(in the rows, 128 means zero)
Each row has a class, written after it, and each block has its own classes.
[124 137 123 123 131 123 125 125 118 139 125 137 149 140 121 137 140 125
 121 125 125 143] : sab
[ 58 212  71   4 192 106 111 139 156 174 124 194 120  73 132 215 196  84
  86 179 252 206] : moma
[119 140 120 111 137 126 125 128 133 126 127 114 133 123 125 129 115 149
 136 141 154 139] : Nub
[142 131 124 103 161 128 122 143 129 120 125 158 117 125 124 139 158 120
 117 126 142 137] : sab
[ 89 125 118 134 134 122 135 128 135 131 117 124 126 108 140 118 130 113
 132 120 123 128] : moma
[124 135 126 122 142 130 123 126 139 129 116 128 136 131 131 117 129 116
 143 118 139 131] : sab
[126 143 117 127 154 128 103 131 132 116 134 127 102 128 125 136 107 126
 120 144 152 145] : Nub
[ 98 150 140 119 133 125 128 128 138 124  98 148 154 123 130 125 127 123
 137 119 138 126] : moma
[120 128 120 134 121 118 140 120 135 135 132 119 131 109 133 133 139 119
 107 141 145 143] : moma
[136 135 128 138 138 122 134 122  99 124 147 173 126 133 122 136 144 134
 133 112 106 130] : sab
[130 138 119 117 146 125 107 129 123 129 139 121 106 134 121 144 125 131
 114 150 152 153] : Nub
[131 139 140 115 150 137 114 121 105 132 107 136 128 143 122 126 113 132
 151 124 132 126] : sab
[127 127 118 117 130 131 125 144 127 129 136 119 114 119 124 125 129 133
 130 128 143 144] : Nub
[141 136 123 116 148 120 119 122 113 131 148 163 124 135 137 135 159 116
 126 113 126 146] : sab
[120 145 121  73 140 132 131 147 150 149 115 143 150 115 124 145 149 106
 125 131 185 143] : moma
[126 127 140 141 144 128 127 127 128 123 128 163 122 116 128 135 159 115
 125 122 114 129] : sab
[115 143 121 102 153 125 133 123  92 133 156 165 105 137 133 155 141 124
 147 138 131 143] : sab
[124 145 123 113 152 125 111 118 136 129 125 143 114 113 122 156 129 122
 112 159 165 160] : Nub
[115 123 137 133 118 125 128 130 141 134 116 116 154 140 130 119 139 113
 122 120 125 138] : moma
[110 148 116 115 143 125 111 143 135 135 131 128 123 129 128 154 130 118
 111 164 154 146] : Nub
[138 124 130 144 122 121 108 126 128 113 126 124 113 119 122 116 122 121
 117 132 119 136] : Nub
[147 104 147 151 115 140 121 120 117 130 135  76 109 146 127  91  94 150
 166 124 105 119] : Nub
[147 126 142 146 132 126 143 121 100 125 138 150 121 125 119 160 154 135
 121 115  91 121] : sab
[109 147 132 115 173 141 112 123 117 122 133 122 135 152 130 144 117 117
 122 137 154 142] : Nub
[ 96 132 133 143 138 125 148 128 107 135 122 151 150 138 128 136 129 118
 132 127  95 120] : sab
[ 72 124 115 128 119 128 148 133 145 146 124 129 127 101 134 130 132 115
 119 127 127 131] : moma

Next block, with new classes.
[124 130 145 130 106 129 157 101 122 109 118  97 126 157 139 128 112 115
 100 118 116 108] : Tugu
[113 143 141 137 117 138 141 125 133 122 104 119 112 142 160 154 108 124
 148 135 122 125] : pipo
[114 139 162 118 118 136 144  98 112 112 117 119 120 163 153 119 114 134
 113 132 121 108] : Tugu
[126 138 145 139 113 139 151 123 140 139 101 126 124 174 133 162 113 124
 113 141 127 130] : pipo
[129 147 171 126 113 120 147  86  88 103 131 118 122 170 175 154 106 126
 109 128 106 125] : Tugu
[118 138 136 110 124 127 151 122 142 141 122 133 114 163 146 131 144 160
 125 130 125 123] : pipo
[127 150 184 126 140 131 115  98 110 127 141 148 119 139 127 155 118 139
 137 144 109 129] : pipo
[122 145 169 122  80 130 159  86 102 122  82 107 141 167 158 145  96 132
  96 137 107 115] : Tugu
[124 145 166 115 104 131 139  88  94 110 126 120 128 166 120 143 134 124
 114 131 138 118] : Tugu
[126 148 173 140 118 144 117  89  91 103 124 118 118 152 143 143  86 137
 116 139 104 124] : Tugu
[122 144 158 126 114 134 140 100 135 141 131 126 124 152 137 141  98 123
 129 139 123 129] : pipo
[130 159 173 140 124 129 127  70  94 107 119 126 105 150 145 138  96 136
 110 128 101 119] : Tugu
